Where the symbols take the points:
zu: Q810->Q176, Q407->Q474, Q862->Q900, Q793->Q840, Q369->Q861, Q573->Q793, Q232->Q641, Q239->Q481, Q144->Q887, Q294->Q527, Q840->Q358, Q15->Q369, Q325->Q254, Q482->Q810, Q543->Q820, Q808->Q522, Q254->Q964, Q691->Q46, Q798->Q311, Q820->Q935, Q474->Q82, Q590->Q112, Q412->Q808, Q679->Q590, Q409->Q896, Q284->Q409, Q334->Q672, Q833->Q543, Q176->Q939, Q304->Q947, Q791->Q15, Q672->Q304, Q496->Q573, Q188->Q791, Q387->Q232, Q358->Q798, Q460->Q978, Q716->Q412, Q439->Q482, Q311->Q439, Q681->Q496, Q530->Q816, Q935->Q909, Q641->Q716, Q62->Q239, Q978->Q188, Q887->Q691, Q861->Q207, Q452->Q284, Q527->Q387, Q46->Q862, Q939->Q530, Q101->Q981, Q275->Q370, Q900->Q86, Q82->Q679, Q896->Q275, Q909->Q144, Q86->Q334, Q370->Q833, Q481->Q460, Q947->Q325, Q522->Q452, Q964->Q670, Q670->Q681, Q816->Q62, Q112->Q101, Q207->Q407, Q981->Q294
ge: Q810->Q62, Q407->Q112, Q862->Q304, Q793->Q439, Q369->Q82, Q573->Q311, Q232->Q522, Q239->Q791, Q144->Q900, Q294->Q716, Q840->Q482, Q15->Q474, Q325->Q496, Q482->Q816, Q543->Q887, Q808->Q896, Q254->Q573, Q691->Q334, Q798->Q176, Q820->Q691, Q474->Q101, Q590->Q527, Q412->Q409, Q679->Q294, Q409->Q543, Q284->Q833, Q334->Q254, Q833->Q144, Q176->Q239, Q304->Q670, Q791->Q407, Q672->Q964, Q496->Q798, Q188->Q207, Q387->Q808, Q358->Q810, Q460->Q369, Q716->Q284, Q439->Q530, Q311->Q939, Q681->Q358, Q530->Q460, Q935->Q46, Q641->Q452, Q62->Q188, Q978->Q861, Q887->Q86, Q861->Q679, Q452->Q370, Q527->Q412, Q46->Q672, Q939->Q481, Q101->Q232, Q275->Q935, Q900->Q947, Q82->Q981, Q896->Q820, Q909->Q862, Q86->Q325, Q370->Q909, Q481->Q15, Q947->Q681, Q522->Q275, Q964->Q793, Q670->Q840, Q816->Q978, Q112->Q387, Q207->Q590, Q981->Q641
fi: Q810->Q573, Q407->Q460, Q862->Q543, Q793->Q947, Q369->Q62, Q573->Q304, Q232->Q679, Q239->Q439, Q144->Q896, Q294->Q407, Q840->Q325, Q15->Q816, Q325->Q46, Q482->Q496, Q543->Q522, Q808->Q981, Q254->Q862, Q691->Q370, Q798->Q964, Q820->Q452, Q474->Q978, Q590->Q15, Q412->Q101, Q679->Q791, Q409->Q232, Q284->Q387, Q334->Q909, Q833->Q808, Q176->Q793, Q304->Q887, Q791->Q530, Q672->Q144, Q496->Q672, Q188->Q939, Q387->Q82, Q358->Q254, Q460->Q810, Q716->Q112, Q439->Q681, Q311->Q670, Q681->Q334, Q530->Q358, Q935->Q284, Q641->Q590, Q62->Q311, Q978->Q176, Q887->Q275, Q861->Q239, Q452->Q527, Q527->Q474, Q46->Q833, Q939->Q840, Q101->Q861, Q275->Q716, Q900->Q820, Q82->Q188, Q896->Q641, Q909->Q409, Q86->Q935, Q370->Q412, Q481->Q482, Q947->Q691, Q522->Q294, Q964->Q900, Q670->Q86, Q816->Q798, Q112->Q369, Q207->Q481, Q981->Q207
zi: Q810->Q311, Q407->Q369, Q862->Q887, Q793->Q681, Q369->Q188, Q573->Q670, Q232->Q294, Q239->Q530, Q144->Q820, Q294->Q112, Q840->Q496, Q15->Q978, Q325->Q672, Q482->Q798, Q543->Q275, Q808->Q641, Q254->Q304, Q691->Q909, Q798->Q793, Q820->Q370, Q474->Q861, Q590->Q474, Q412->Q232, Q679->Q407, Q409->Q522, Q284->Q808, Q334->Q862, Q833->Q896, Q176->Q439, Q304->Q86, Q791->Q460, Q672->Q900, Q496->Q964, Q188->Q481, Q387->Q981, Q358->Q573, Q460->Q62, Q716->Q387, Q439->Q358, Q311->Q840, Q681->Q254, Q530->Q810, Q935->Q833, Q641->Q527, Q62->Q939, Q978->Q239, Q887->Q935, Q861->Q791, Q452->Q412, Q527->Q101, Q46->Q144, Q939->Q482, Q101->Q679, Q275->Q284, Q900->Q691, Q82->Q207, Q896->Q452, Q909->Q543, Q86->Q46, Q370->Q409, Q481->Q816, Q947->Q334, Q522->Q716, Q964->Q947, Q670->Q325, Q816->Q176, Q112->Q82, Q207->Q15, Q981->Q590
le: Q810->Q481, Q407->Q981, Q862->Q325, Q793->Q810, Q369->Q590, Q573->Q482, Q232->Q284, Q239->Q369, Q144->Q334, Q294->Q808, Q840->Q176, Q15->Q679, Q325->Q793, Q482->Q239, Q543->Q46, Q808->Q370, Q254->Q840, Q691->Q304, Q798->Q530, Q820->Q862, Q474->Q294, Q590->Q232, Q412->Q275, Q679->Q387, Q409->Q935, Q284->Q820, Q334->Q670, Q833->Q691, Q176->Q460, Q304->Q496, Q791->Q82, Q672->Q681, Q496->Q439, Q188->Q474, Q387->Q452, Q358->Q939, Q460->Q207, Q716->Q896, Q439->Q62, Q311->Q816, Q681->Q311, Q530->Q188, Q935->Q900, Q641->Q409, Q62->Q15, Q978->Q407, Q887->Q672, Q861->Q112, Q452->Q543, Q527->Q522, Q46->Q947, Q939->Q978, Q101->Q716, Q275->Q144, Q900->Q254, Q82->Q527, Q896->Q909, Q909->Q86, Q86->Q964, Q370->Q887, Q481->Q861, Q947->Q573, Q522->Q833, Q964->Q358, Q670->Q798, Q816->Q791, Q112->Q641, Q207->Q101, Q981->Q412
ro: Q810->Q939, Q407->Q82, Q862->Q86, Q793->Q358, Q369->Q207, Q573->Q840, Q232->Q716, Q239->Q460, Q144->Q691, Q294->Q387, Q840->Q798, Q15->Q861, Q325->Q964, Q482->Q176, Q543->Q935, Q808->Q452, Q254->Q670, Q691->Q862, Q798->Q439, Q820->Q909, Q474->Q679, Q590->Q101, Q412->Q522, Q679->Q112, Q409->Q275, Q284->Q896, Q334->Q304, Q833->Q820, Q176->Q530, Q304->Q325, Q791->Q369, Q672->Q947, Q496->Q793, Q188->Q15, Q387->Q641, Q358->Q311, Q460->Q188, Q716->Q808, Q439->Q810, Q311->Q482, Q681->Q573, Q530->Q62, Q935->Q144, Q641->Q412, Q62->Q481, Q978->Q791, Q887->Q46, Q861->Q407, Q452->Q409, Q527->Q232, Q46->Q900, Q939->Q816, Q101->Q294, Q275->Q833, Q900->Q334, Q82->Q590, Q896->Q370, Q909->Q887, Q86->Q672, Q370->Q543, Q481->Q978, Q947->Q254, Q522->Q284, Q964->Q681, Q670->Q496, Q816->Q239, Q112->Q981, Q207->Q474, Q981->Q527

The rows follow the links: the fewer symbols apart two points are, the more alike their rows tend to be.

Each row is also shifted at random along 5 hidden directions that mean nothing.

Some points, each with a row of numbers:
Q407 [-250, -128, -129, -487,  116,   12, -166,   83, -552,  335,  110, -167,  325,  214, -236,  388, -118, -170,  -43, -203, -191,  -11,  327,   67,  179,  269,    4,  421,  654,  -33, -445]
Q62 [ 289,   39,  206,  -29,  114, -142, -205,   39,  -65,  -36,  286,  237, -192,  146,  555, -291,  -40,  -63,  114,  237,   66,  -92,  230,   34, -227,   84,  199,   -5,  -79,  208, -229]
Q716 [ 669,   44, -111, -223,   61,  -90,  168,  228, -330,  376, -409,  -48,  -22,  130, -349, -244,  108,  104,  -90, -379,    5, -150, -205,  -23, -234,  -64, -222,  117,  247, -309,  188]
Q144 [ 789, -449, -270,  313,   -4,  -58,  206,  143,  317,   95,   62,  171, -113, -278, -216,  416,   54, -120,   69,  -83,  150,   64,  -36,  186,  298, -191, -127, -109, -115, -178,  227]
Q522 [-260, -131, -180, -184,  138,  129,  265,  250, -133,   29,  -61,  -43,  101,  112, -423, -203,  149,   18,   98, -143,  203, -125, -184, -326, -199,   24, -124,   10,  -22, -270,  290]
Q101 [ 365, -127, -230, -249,   25, -101,  123, -335, -410,  205,  417,  236, -108,  356, -127,   94, -130, -209,  112,  151, -140, -138,  329,  376,  228, -343,  188,  412,  309,  -81, -215]
Q232 [-321,  175,   27, -190,   46, -275,   31,  620, -266, -213, -439,  348, -370,  239,  100,  -20,  -92,  116,  420, -234, -117,  164, -599,   34, -232,  178, -224,    6, -680, -190,  562]
Q176 [-138, -407,   -7,  172,   17,   69,  -95, -173,  197,  143,  352,  323, -203,   41,  580,   -4,  158, -307,  144,  258,  340, -227,  526,  206,  212, -844,   41,   44, -149,  105, -266]
Q15 [ 400, -468,  -17, -398,  188,  165,  -84, -101, -311,  -41,  179, -126,  305,  174,  -45,  -77,  -58,  140,  137, -328,   51, -140,  361, -280,  -26,  238, -101,  234,  334,   84, -361]
Q691 [-544, -342, -133,  422,   10, -183,  147,  211,  392, -151,  -28,  298, -343, -296,   61,  226,  -66,   87,  101, -170,  -11,  129, -208,  246,   91,  -92, -178, -252, -524, -103,  359]
Q304 [-708,  425,   49,  350,   52, -143,  -26,  130,  270,  145, -125, -248,    9, -307, -117, -295, -134,  -97, -511,  188, -305, -135, -101,   -1, -296,   76,  107, -321,  248, -113,  -96]
Q791 [-401, -297,   67, -367,    9,  213,   -3, -439, -304, -393,   84, -151,  228,  207,   12, -412, -190,  316,   41, -279, -317, -213,  334, -273, -117,  -42,  -46,  235,   52,  151, -321]
Q527 [-132,  637,  166, -191, -211, -364,   50,   12, -397, -129, -451,  232, -409,  336,  128, -157,  -71,  306,  201, -123, -251,  273, -644,  308, -199,  159,    5,  131, -449,   58,  415]
Q820 [-411,  -89, -276,  162,  -32,  155,  169,  324,  226, -389,   61,  -38,   77, -123, -401,  559, -218, -436,   85,  175, -359,  104, -105,   35,  350, -252,  -37,  -52, -446, -283,  356]
Q793 [-212, -494,  -72,  165,  236,   17, -366,  592,  274, -151,  131, -113,  220, -403,  165,  697, -360, -205,  -80, -235, -378,  131,  261,  -87,  204,  549, -135, -155,   38,   38, -321]
Q334 [ 471, -101,  -73,  411,   83,  -91,  124,  -89,  387,  417,  111,   56, -135, -315,  -20, -284,  314,   81, -227,  137,  504, -135,   32,   36, -175,  -85,   69, -340,  235,  -78,   59]
Q275 [ 154,  313,  -83,  -74,  -71,  147,  249, -144,   64,  -85,  108, -187,  229,   20, -552,    7,  106,   16,   62,  229,  173,  136, -300, -256,  -15,  368,  232,  -38,   46,  -75,  300]
Q679 [ 157, -137, -159, -337,  -71,  151,   27, -247, -422,  326,  279,  -15,  126,  361, -194,  273,   32, -426,   62,  136,  -15, -167,  447,  221,  387, -587,   56,  489,  428,  -86, -322]
Q482 [ -96, -526,  -61,  196,  125, -138, -140, -133,  122,  333,  476,  219, -102, -112,  394,  218,   -9, -133,  -13,   46,  177,  -94,  567,  369,  223, -158,   72,   79,  341,  158, -494]
Q670 [  51, -294,    1,  222,  304,   48,    4,  -35,  463, -513,  607,   -1,  149, -310,   34,  -80, -237,  214,   70,  232,  -17,  103,  145, -364, -141,  882,  296, -345, -158,  222,  -46]
Q798 [ 305, -743,  147,  238,  -47,  126,  -37, -432,  457, -135,  345,  283,  -74, -149,  567,  152,  306,  319,  380,  -32,  681,  152,  278,   19,  352, -102,  -65, -119, -320,  403,  -92]
Q862 [ 605,   33,  -44,  372,   74, -368,   27,  282,  273,  547, -201,  101, -238, -347,  -61,  112,  209,  208, -221, -227,  260,  133, -262,  278, -134,  363,  -79, -268,  291,  -74,  113]
Q641 [ 378,  -15, -184, -188,  264, -310,   16,  669, -382,  311, -260,  141, -129,   85, -258,   70, -118,   37,   62, -421, -159,    2, -278,   75, -295,  356, -185,  112,  143, -365,  182]
Q861 [-846, -176,  -13, -472,    6,  138, -103, -230, -469, -103,    7, -188,  302,  216, -116,   40, -222,  138,  -21, -294, -374,  -73,  266,  -88,   61,  138,  -79,  340,  336,   77, -384]

Complete each set of four: the symbols that take the first to the second take the third to the fourth, perhaps in another order.
Answer with the point's name.
[-426, -687,  -61, -379,  -40,  457,  142, -567, -231, -344,  325,  -17,  267,  325,   11, -185,   64,  150,  357, -148,  240, -239,  505, -279,  228, -510, -111,  346, -106,  125, -196]
to [-131, -273, -299, -223,  257,    5,   59,  892, -272,  241, -282,   20,   79,   82, -361,  133,  -39, -391,   12, -366, -140, -219,  -98, -210, -172, -200, -341,  120,   43, -530,  234]
as [  60, -252,    4, -424, -119,  375,   -8, -352, -363,   47,   17, -222,  324,  312,  -56,   19,  188,  -56,  135, -155,  208, -189,  337, -203,  238, -496, -149,  409,  221,   73, -223]
to Q808

[-498, -195,   43, -136,  239,  111, -312,  768, -127, -341,   25,  124,   -2,  163,  551,   50, -266, -545,  184,   47, -407, -247,  277, -261, -151, -382, -130,   67, -539,  -82, -164]
to [ 255,   69,  229, -421, -120,  159,  -33, -536, -344, -148, -168, -248,  239,  209,   32, -428,   51,  577,   14, -320,   19,   23,   76, -248, -148,  275,  -28,  220,  224,  279, -207]
as [ 239,  -58,  212,  106,   62,  -94, -116,    3,  174,   -1,  330,  441, -326,  145,  743, -173,  267,   -5,  398,  355,  532,   29,   73,   45,  -90,  -62,  180, -119, -425,  298,   25]
to Q460

[  -4, -210,   53,  152,  114, -166, -147,  -18,  118,  246,  370,  338, -256,   24,  563,   76,  100,  -86,  137,  222,  290,  -11,  322,  252,   68,  -43,  160,  -24,   41,  202, -260]
to [ 179,  -85,  325,  250, -496,  329,    3, -811,  407, -218, -283,    7,  -97,  -56,  631, -183,  461,  400,  164,  -38,  601,   59,   72,   -5,  362, -849, -232,  -76, -492,  464,   47]
as [ 875, -284,   43,  180,  -50,  277,  -50, -418,  301, -123,  125, -333,  327, -306,  -18,   19,  -52,  159, -281,  -59,  -33,  -42,  376, -166,  166,   -5,  -18, -102,  266,  213, -379]
to Q254

[ 205,   56,  -31, -216,   81, -417,  168,    3, -367,  -25,    2,  332, -363,  242, -115, -178, -199,  363,  210, -203, -203,  150, -303,  311, -236,  519,   64,  147,  -61,  -33,  226]
to [   9, -518, -221, -171,  225, -146,  102,  464, -201, -123,  525,  647, -293,  322,  181,  450, -103, -362,  683,  203,  109,   62,  102,  165,  190,  -48,   75,  212, -529, -149,  239]
as [-333, -143,  142, -260,  109,  162, -207,  306, -192, -468, -106,    6,  109,  201,  412, -196, -196,  -58,  219, -178, -273, -129,  100, -364, -188,  -91, -141,   85, -456,   71,  -88]
to Q239

[ 766,  416,  -22, -249, -184, -228,   60,  -46, -552,  387, -403,    8, -193,  297, -218, -110,  -70,  -36, -168, -168, -390,  -93, -113,  446,  -57, -348,  -86,  304,  350, -185,  -51]
to [-125, -270, -234, -197,  259,   14,  249,  150,  -99,   28,  281,   29,  152,   21, -561, -130,   46,  120,  107,  -91,  252,  -40, -117, -300, -205,  548,   73,   -7,  254, -226,  247]
as [ 517,  -63,  -22,  315,  205,   37,   95,  -40,  457,   94,  421,  -25,   45, -262,  -40, -334,  147,  -12, -198,  316,  384, -119,  104, -225, -239,  220,  246, -375,  217,  -11,   -1]
to Q793

[ -21,  272,  316,  202, -242,  362,  -11, -305,  446, -650, -240, -239,  136, -190,  262, -267,  112,  156,  -38,  194,   25,   91, -206, -437,   -2, -162,  -22, -312, -674,  272,  204]
to [ 413, -124,  -17,  231,  187,  178,  -88,  299,  398, -292,  279, -159,  272, -275,   38,  125, -111, -191,  -92,  215,  -30,   10,  130, -402,  -36,  367,   95, -296, -109,   12, -114]
as [-267, -136, -343,    0,  194,   51,  154,  312,   82, -192,  403,  -37,  169,  -79, -552,  501, -291, -339,   60,  255, -284,  111,  -42,  -76,  157,  442,  204,   -4,   -4, -318,  192]
to Q370

[-162,  223,  233,  141,   13, -364, -228, -207,   32,  255,  163,  231, -301,   -2,  512,  -97,   78,  257,   11,  127,  160,  207,   17,  358,  -83,  438,  247,  -68,  174,  370, -252]
to [ 437, -205,  128,  195, -204,   91, -188, -275,  169,  323, -122,  -41,  -10, -137,  400,  160,  270,  -38, -130, -112,  330,  -38,  287,  212,  331, -536, -180,   30,  185,  210, -326]
as [ 344,  177,   23,  388, -360,   26,  235, -369,  271,   78, -499,  -22, -206, -202, -143,  -53,  152,  155, -247, -143,  -24,   12, -217,  347,  224, -716, -246, -145, -140,  -76,  285]
to Q820

[ 600, -201, -255,  330,  -20, -115,   14,  373,  193,  444, -277,  -38,  -95, -355, -283,  482,  -42, -292, -306, -248, -188,  -55,   17,  341,  239, -425, -299,  -94,  189, -325,   36]
to [ 499,  121,   96,  353,  105,   44,  118,  -95,  502,  -87,  289,   77,  -81, -214,  147, -452,  320,  206,   34,  396,  652,   37, -179, -342, -289,  375,  246, -492, -227,  187,  306]
as [-230,  309,  -53, -265,  194, -285,   -8,  678, -336,  258, -450,  -79,    4,    9, -420,  -15,  -70,  128,  -72, -386, -155,  132, -528, -148, -403,  806, -147,  -12,  234, -273,  295]
to Q543

[-711,  185,  178,   88,  -91, -169,  -35, -693,  -57,  -85,  297,  183, -276,  114,  440, -540, -195,  158, -162,  255, -272, -194,  335,  354,  -86, -314,  277,   60,   62,  304, -415]
to [  -3,   78,  150,   35,  189, -197, -323,  454,  -24,  102,  193,  272, -218,  102,  620,   22,  -36, -295,  109,  233,  -22,  -44,  136,   92, -174,   59,  112,  -41, -163,  115, -189]
as [ 492,  152,  198, -226,  170,   54, -449,  935, -223,  -71, -328,  -35,   49,  155,  533,   92,  -50, -342,  167, -113, -111,  -17,  -77, -381, -296,  128, -177,    6, -341,  -58,  -54]
to Q978

[  99,  -82,  -86, -373,    7,   82,  -62,   40, -390,  233,  230,   40,  105,  316,  -30,  376,  141, -207,  275,   78,  228,   55,  183,   78,  272,   14,   92,  363,  232,   19, -152]
to [ 130, -365,   78, -323,  190,  101, -117,   24, -241, -318,  158,    3,  143,  174,  164, -255, -142,  227,  170, -221, -103, -102,  254, -308, -196,  287,  -18,  117,  -20,  131, -213]
as [-822,   12,    6,  327,  245,  -98,   67, -230,  354, -340,  504,  -39,   66, -284, -126, -405, -336,  204, -282,  326, -286,  -71,   95, -144, -309,  673,  405, -345,  125,   73, -121]
to Q46

[ 349,   80,  106, -464, -121,  176, -118, -231, -469,  243, -186, -280,  300,  266, -112,   69,  192,  112,   46, -234,  200,   27,  127, -126,  108,   41,  -78,  361,  459,  144, -252]
to [  -4, -466, -153, -324,    9,  226,   22,   49, -230,  -28,  435,  262,   58,  404,  133,  404,  279, -322,  617,  190,  540,   16,  223, -103,  385, -361,   32,  330, -264,   13,   74]
as [-547,  164,  -58, -111,  -48,  170,  392, -391,  112, -390,  244,  -50,  129,  105, -482, -240,   56,  299,  187,  250,  223,  154, -322, -322,  -64,  410,  258,  -60, -183,   25,  415]
to Q833

[ 511, -452, -271, -197,  251,  -39,  208,  457, -251,  154,  -14,  263, -124,  186, -212,  -55,   25,  -98,  231, -293,  126, -179,  -33,  -54, -153, -198, -216,  122, -117, -351,  260]
to [ 358,  -15,  -53, -193,    3,   91,  352, -382, -103,   49,  -23,  -37,   62,  145, -432, -538,  326,  497,  133, -126,  524,  -37, -283, -290, -274,  269,   14,  -10,  102,  -48,  402]
as [-130,  -15, -158, -143,  -14,  243,  338, -226,  -58,  -33,   57, -160,  199,  104, -529, -296,  171,   47,   23,   53,  269, -134, -128, -349,  -66,  -49,   44,   50,  123, -224,  280]
to Q370

[-377, -235, -197, -195,  311, -252,   43,  673, -278,  107, -140,  140,  -95,   64, -329,   26, -238,  -20,   47, -395, -333,  -86, -203,   -9, -276,  368, -190,   84,   45, -372,  215]
to [-144, -459, -302,  334,   29,  -84,  143,  224,  265,  -67,   88,  144, -128, -291, -287,  495, -232, -224,  -74, -121, -323,   14,   44,  313,  295, -265, -204,  -93, -163, -281,  142]
as [  39,  618, -105,   21, -204,   17,   45,  194,  -20,  -33, -323, -376,  167, -116, -600,  418, -182, -245, -294,  142, -446,  207, -432,   90,  150,  136,   25,  -15,   93, -220,  197]
to Q325

[ 383,  545,  424,  157, -362, -156, -313,  -39,  127,  334, -579,   12, -214,  -52,  644,  108,  454,  254,   18,  -62,  506,  343, -335,  194,   93,   11, -145, -136, -165,  422,   31]
to [  28,  377,  336,  190, -244,  204,  164, -868,  465, -665,   20, -203,  103, -159,  122, -627,   50,  613,  -83,  294,   81,  118, -191, -371, -133,  230,  232, -352, -388,  434,  144]
as [-139,  277, -118, -165, -117,  224,  315, -447, -143,   11,   36, -318,  264,   81, -675, -337,   82,  141, -193,   90,   67, -112, -137, -198,  -84,   34,  121,   52,  383, -119,  105]
to Q387

[  48,  469,  136,  308,    0,  176, -126,  492,  367,  -65, -238, -204,  106, -249,  149, -104,  187, -319, -175,  305,  153,  -31, -247, -394, -239,  -66,   25, -372, -294,  -92,  187]
to [ -73,  126,   82,  399,  -53, -208,  210, -374,  375,  213,  -41,   93, -299, -270,   23, -472,  235,  482, -217,    6,  322,   23, -191,  173, -250,  135,   90, -343,  108,   61,  192]
as [-435, -435,   76,  190,  -56,   57, -166, -309,  270, -183,  107,  -21,   53, -260,  286,  204, -131,  188,  -59, -195, -123,   72,  387,  133,  294,    0, -114,  -71,    0,  273, -343]
to Q681

[-131, -467,    0, -334,  319,   85, -217,  361, -230, -310,  184,   50,  191,  111,  195,  -20, -259,   21,  242, -229, -234,  -85,  272, -366, -184,  410,  -76,  135, -100,   42, -212]
to [-476,  444,  222, -431,  -76, -162, -176,   41, -388,  -42, -114,   73,  -32,  309,  124,  277,   92,  312,  355,  -80,  208,  492, -381,   27,   25,  899,  186,  205,  -15,  312,  152]
as [ 133,  -27, -292,  -24,   87,  127,  231,   71,  104, -155,  381,  -93,  174,  -37, -530,  267,  -43, -158,  109,  289,  125,  110, -107, -209,  102,  419,  262,   -9,  -19, -177,  251]
to Q887

[-1255,   214,   197,  -143,   204,  -187,  -357,   630,  -254,  -534,  -102,   160,  -116,   131,   555,  -100,  -513,  -115,   142,    12,  -749,     2,   -49,  -129,  -351,   370,     6,   -13,  -540,    97,  -143]
to [  52,   38,  202, -256,  231, -126, -255,  300, -230, -259,   79,   90,    3,  155,  363, -201, -271,  150,  115,  -99, -294,   17,   44, -236, -361,  602,  104,    6, -131,  168, -193]
as [ 382,  228,   81,   89,  -32,  -98, -240, -159, -161,  604,  -14,  -64,  -66,   63,  282,  -90,   56, -335, -408,  142,  -60, -266,  448,  394,   45, -598,   56,  155,  643,   75, -585]
to Q530

[ 400, -628, -247,  423,  180, -153,  271, -171,  395,  298,  360,  275, -204, -350, -117,  -72,   74,  156,  -81,  -84,  336, -156,  201,  254,   30, -118,  -42, -204,  245, -102,   -3]
to [ -36, -167, -169,  376,  163,  110,   98,  -30,  365,  257,  300,  -98,   99, -261, -182, -312,   31, -281, -409,  265,   44, -398,  346,  -69, -137, -454,   88, -232,  328, -226, -183]
as [-192, -546,   34, -388,   95,  226,   35, -338, -184, -403,  304,   85,  189,  250,  139, -162,   43,  389,  426, -196,  281,    1,  212, -379,   -8,  320,    9,  201, -145,  268,  -80]
to Q82

